Here is a tiny trained network, its code and every weight. The questions are about switching its units off for an input and a class, where a switched-off unit gives its printed mean instead of its output.

import numpy as np


def w(rows, s, z=0):
    codes = np.array(rows[::2]) - 128.0
    scale = np.full(codes.shape[1], s)
    scale[-1] = z or s
    return codes * scale


def norm(h):
    return h / np.sqrt((h * h).mean(-1, keepdims=True) + 1e-5)


def f(y):
    return y / 2 * (1 + np.tanh(0.7978845608 * (y + 0.044715 * y**3)))


def log_softmax(a):
    a = a - a.max(-1, keepdims=True)
    return a - np.log(np.exp(a).sum(-1, keepdims=True))


def net(x, mask):
    res = np.array(x, float).reshape(1, 3) / 4 @ E
    u = 0
    for l in range(3):
        y = f(norm(res) @ A[l][:, :-1].T + A[l][:, -1])
        res = res + np.where(mask[u : u + 13], y, B[l][:, -1]) @ B[l][:, :-1]
        u += 13
    return log_softmax(norm(res)[-1] @ U[:, :-1].T + U[:, -1])


A, B = {}, {}
E = w([
[147,125,217,186],'x0',
[140,2,50,61],'x1',
[19,170,156,190],'x2',
],0.0079)
A[0] = w([
[129,188,157,94,101],'0.n1',
[78,86,133,123,62],'0.n2',
[79,169,184,159,160],'0.n3',
[143,93,101,192,2],'0.n4',
[102,134,112,129,39],'0.n5',
[30,114,104,136,159],'0.n6',
[165,90,161,152,88],'0.n7',
[152,232,110,119,215],'0.n8',
[85,146,143,185,82],'0.n9',
[150,224,141,107,168],'0.n10',
[201,78,80,72,129],'0.n11',
[70,95,45,80,57],'0.n12',
[59,111,4,104,108],'0.n13',
],0.015,0.0081)
B[0] = w([
[89,241,105,171,150],'0.n1',
[35,98,119,92,135],'0.n2',
[193,181,205,183,243],'0.n3',
[154,177,147,135,113],'0.n4',
[89,193,136,193,114],'0.n5',
[39,97,131,129,209],'0.n6',
[200,166,161,168,143],'0.n7',
[143,244,156,170,233],'0.n8',
[80,72,179,189,179],'0.n9',
[103,241,120,168,210],'0.n10',
[190,127,143,203,254],'0.n11',
[57,172,89,8,190],'0.n12',
[92,249,94,36,220],'0.n13',
],0.011,0.0087)
A[1] = w([
[153,183,116,115,135],'1.n1',
[216,162,77,31,52],'1.n2',
[161,72,111,177,71],'1.n3',
[99,95,147,140,121],'1.n4',
[153,127,42,111,63],'1.n5',
[165,119,8,89,86],'1.n6',
[173,137,27,116,128],'1.n7',
[60,85,10,106,90],'1.n8',
[124,103,122,116,18],'1.n9',
[149,58,133,98,112],'1.n10',
[128,93,160,104,2],'1.n11',
[152,103,43,89,60],'1.n12',
[116,72,88,96,56],'1.n13',
],0.014,0.0092)
B[1] = w([
[128,148,136,195,253],'1.n1',
[154,94,238,255,235],'1.n2',
[188,69,115,90,141],'1.n3',
[64,71,91,91,127],'1.n4',
[131,81,217,224,153],'1.n5',
[134,179,171,226,220],'1.n6',
[101,97,174,196,220],'1.n7',
[112,218,123,23,206],'1.n8',
[156,175,216,216,101],'1.n9',
[186,177,125,131,134],'1.n10',
[163,188,155,137,105],'1.n11',
[196,205,180,214,167],'1.n12',
[181,191,170,121,123],'1.n13',
],0.011,0.0044)
A[2] = w([
[131,37,135,95,99],'2.n1',
[71,122,128,147,176],'2.n2',
[184,81,149,160,146],'2.n3',
[170,93,97,125,2],'2.n4',
[199,84,61,130,48],'2.n5',
[113,47,139,93,57],'2.n6',
[154,172,122,164,71],'2.n7',
[156,78,148,192,196],'2.n8',
[111,172,4,87,57],'2.n9',
[150,162,103,165,177],'2.n10',
[87,83,48,18,149],'2.n11',
[65,95,128,194,26],'2.n12',
[181,67,40,123,54],'2.n13',
],0.017,0.0062)
B[2] = w([
[102,206,181,142,142],'2.n1',
[120,86,97,136,180],'2.n2',
[120,185,124,84,205],'2.n3',
[170,99,137,72,131],'2.n4',
[198,39,149,58,154],'2.n5',
[83,191,171,182,133],'2.n6',
[184,172,225,215,211],'2.n7',
[88,152,108,72,254],'2.n8',
[91,76,52,54,163],'2.n9',
[181,128,178,135,239],'2.n10',
[200,253,160,192,181],'2.n11',
[158,15,140,171,146],'2.n12',
[234,70,159,65,148],'2.n13',
],0.013,0.0082)
U = w([
[136,243,228,228,226],'0',
[137,107,14,180,5],'1',
[136,118,28,174,5],'2',
[203,45,172,51,201],'3',
[6,236,41,9,132],'4',
[39,27,186,164,163],'5',
],0.018,0.014)

Each question gives the input, the list of numbers given to net, and the class t.
The units are the neurons (one row each of A and B). Each row of codes is followed by its name. A weight is (code - 128) times the scale printed after its matrix; where a second scale follows, it is the last column's (A, B and U).
mask holds one flag per neuron, layer by layer. A switched-off neuron (its flag False) gives its mean, the last column of its row in B, instead of its output. The means were averaged over made-up inputs and are rounded, as every weight is.
A unit's drop is (log p(t) with every unit on - log p(t) with that unit switched off) / (log p(t) with every unit on - log p(t) with every unit switched off).
unit that matters most: the unit with the biggest drop
top k neurons: the k neurons with the biggest drops, biggest first
top k neurons in layer l: the k neurons of layer l with the biggest drops, biggest first
drop when u is switched off: that unit's drop, to one decimal
input [4,0,-8], class 3: unit that matters most -> 0.n13
input [-4,-1,4], class 4: top 4 neurons -> [0.n13, 0.n11, 1.n2, 0.n6]
input [0,2,-5], class 3: top 2 neurons in layer 0 -> [0.n11, 0.n13]
input [1,0,-2], class 3: top 4 neurons -> [0.n13, 0.n8, 0.n3, 0.n10]
input [-2,3,0], class 4: top 3 neurons -> [0.n12, 0.n13, 0.n3]
input [-7,-1,-1], class 4: top 2 neurons -> [0.n13, 0.n12]
input [-4,8,1], class 4: top 2 neurons -> [0.n12, 0.n13]
input [-1,7,1], class 4: top 3 neurons in layer 0 -> [0.n12, 0.n13, 0.n3]
input [5,8,-1], class 3: top 2 neurons -> [0.n11, 0.n13]
input [3,3,3], class 5: top 2 neurons -> [0.n12, 0.n13]
input [3,6,-6], class 3: top 2 neurons -> [0.n11, 0.n13]
input [7,7,7], class 5: drop when 2.n12 is switched off -> 0.1
input [0,1,-4], class 3: drop when 0.n11 is switched off -> 0.2
input [-1,1,-8], class 3: drop when 0.n11 is switched off -> 0.9
